Here is a tiny trained network, its code and every weight. The questions are about switching its units off for an input and a class, where a switched-off unit gives its printed mean instead of its output.

import numpy as np


def w(rows, s, z=0):
    codes = np.array(rows[::2]) - 128.0
    scale = np.full(codes.shape[1], s)
    scale[-1] = z or s
    return codes * scale


def f(y):
    return y / 2 * (1 + np.tanh(0.7978845608 * (y + 0.044715 * y**3)))


def log_softmax(a):
    a = a - a.max(-1, keepdims=True)
    return a - np.log(np.exp(a).sum(-1, keepdims=True))


def net(x, mask):
    res = np.array(x, float).reshape(1, 8) / 4 @ E
    y = f(res @ A[0][:, :-1].T + A[0][:, -1])
    res = res + np.where(mask, y, B[0][:, -1]) @ B[0][:, :-1]
    return log_softmax(res[-1] @ U[:, :-1].T + U[:, -1])


A, B = {}, {}
E = w([
[129,128,129,127,128,128,128,126,128,129,128],'x0',
[128,125,126,125,129,128,127,126,128,128,127],'x1',
[146,120,100,121,20,97,70,121,89,155,119],'x2',
[127,128,128,128,129,128,128,126,128,128,128],'x3',
[100,191,15,126,121,113,154,134,186,153,153],'x4',
[127,129,129,129,128,128,129,129,128,128,128],'x5',
[8,93,138,125,102,93,160,143,129,75,89],'x6',
[128,126,127,126,128,128,128,126,128,128,129],'x7',
],0.014)
A[0] = w([
[158,104,146,115,135,132,118,136,111,134,133,172],'n0',
[146,94,179,118,173,135,112,107,109,124,117,254],'n1',
[123,139,54,124,23,108,90,110,119,148,132,29],'n2',
[112,171,31,118,141,122,153,125,172,143,134,156],'n3',
[159,118,118,117,75,126,128,133,122,142,133,133],'n4',
[152,105,153,124,18,115,79,122,85,136,109,107],'n5',
[143,142,110,134,128,132,131,157,131,147,131,121],'n6',
[6,116,91,121,94,107,155,130,141,108,116,27],'n7',
[19,88,182,121,108,115,139,125,106,100,112,118],'n8',
],0.022,0.0061)
B[0] = w([
[109,187,147,134,144,134,132,128,77,125,113,178],'n0',
[193,180,200,131,84,132,131,126,160,132,96,228],'n1',
[209,159,99,115,21,127,155,162,116,138,65,234],'n2',
[104,187,68,132,182,135,131,104,193,131,159,248],'n3',
[96,152,131,126,93,95,161,36,69,107,97,176],'n4',
[89,73,124,134,223,140,74,146,73,135,203,250],'n5',
[148,118,108,115,107,125,107,127,144,124,160,152],'n6',
[118,198,252,148,179,148,101,206,90,119,90,249],'n7',
[108,25,43,112,74,110,171,132,183,126,113,250],'n8',
],0.025,0.024)
U = w([
[196,187,205,142,85,149,122,178,109,134,66,252],'0',
[127,160,72,130,200,137,120,28,199,148,254,78],'1',
[138,128,165,134,166,125,57,67,47,143,205,189],'2',
[178,166,32,99,67,102,151,94,125,153,131,61],'3',
[120,77,139,113,63,95,199,122,191,100,90,158],'4',
[40,167,166,166,225,152,131,156,174,96,139,33],'5',
[60,23,107,116,130,94,106,159,83,114,148,30],'6',
],0.0064,0.0033)

Each question gives the input, the list of numbers given to net, and the class t.
The units are the neurons (one row each of A and B). Each row of codes is followed by its name. A weight is (code - 128) times the scale printed after its matrix; where a second scale follows, it is the last column's (A, B and U).
mask holds one flag per neuron, in row order. A switched-off neuron (its flag False) gives its mean, the last column of its row in B, instead of its output. The means were averaged over made-up inputs and are rounded, as every weight is.
A unit's drop is (log p(t) with every unit on - log p(t) with that unit switched off) / (log p(t) with every unit on - log p(t) with every unit switched off).
The circuit of an input: a set's keep is (log p(t) with only the set's units on - log p(t) with every unit switched off) / (log p(t) with every unit on - log p(t) with every unit switched off). Starting from all 9 units, units are removed one at a time, each time the one whose removal leaves the highest keep (on an exact tie, the one counted first), for as long as the keep stays at least 0.8.
units of the circuit, in order: the units of the circuit, biggest drop first
most important unit: the unit with the biggest drop
k most important neurons: the k neurons with the biggest drops, biggest first
drop when u is switched off: that unit's drop, to one decimal
input [1,4,2,8,-5,8,-3,-5], class 2: units of the circuit, in order -> n5
input [-5,1,4,-3,-7,-6,4,-8], class 6: units of the circuit, in order -> n5, n8
input [2,6,7,0,3,4,-3,-5], class 3: 2 most important neurons -> n2, n7
input [4,4,5,1,0,-3,1,8], class 6: 2 most important neurons -> n5, n1
input [8,6,2,6,-8,5,1,-7], class 6: 2 most important neurons -> n5, n8
input [-2,5,8,-3,-7,5,3,0], class 6: 2 most important neurons -> n5, n8
input [-7,6,0,8,6,-1,5,2], class 5: 2 most important neurons -> n3, n7
input [-5,0,2,-1,-5,1,-4,4], class 2: 2 most important neurons -> n5, n2
input [-8,7,0,-4,2,2,6,8], class 5: 4 most important neurons -> n7, n2, n1, n8
input [-7,8,-5,-1,0,0,7,-5], class 4: 3 most important neurons -> n8, n5, n3
input [7,1,1,-4,-7,-8,6,-7], class 6: 3 most important neurons -> n5, n8, n2
input [-1,3,-6,0,2,-4,-3,-6], class 1: 2 most important neurons -> n7, n2
input [-8,5,8,-1,-4,-5,0,2], class 2: 2 most important neurons -> n5, n8
input [1,-7,3,-5,-6,-8,6,3], class 6: most important unit -> n8
input [-3,4,-6,-1,-5,3,2,3], class 4: 2 most important neurons -> n8, n7
input [6,-7,-5,2,-4,8,1,7], class 4: 2 most important neurons -> n7, n8
input [3,-4,3,-2,-1,-3,-6,-5], class 2: units of the circuit, in order -> n8, n5
input [-6,1,2,3,2,8,0,-6], class 3: 2 most important neurons -> n7, n1
input [0,-4,5,8,0,0,4,-4], class 6: drop when n8 is switched off -> 0.5
input [0,7,-2,6,6,-3,0,-4], class 1: units of the circuit, in order -> n3
input [-1,8,5,-1,-2,3,4,7], class 6: drop when n5 is switched off -> 0.4
input [4,-7,4,-7,-6,0,5,-7], class 6: drop when n5 is switched off -> 0.4
input [6,-3,-6,-4,-2,0,3,2], class 4: drop when n8 is switched off -> 0.4
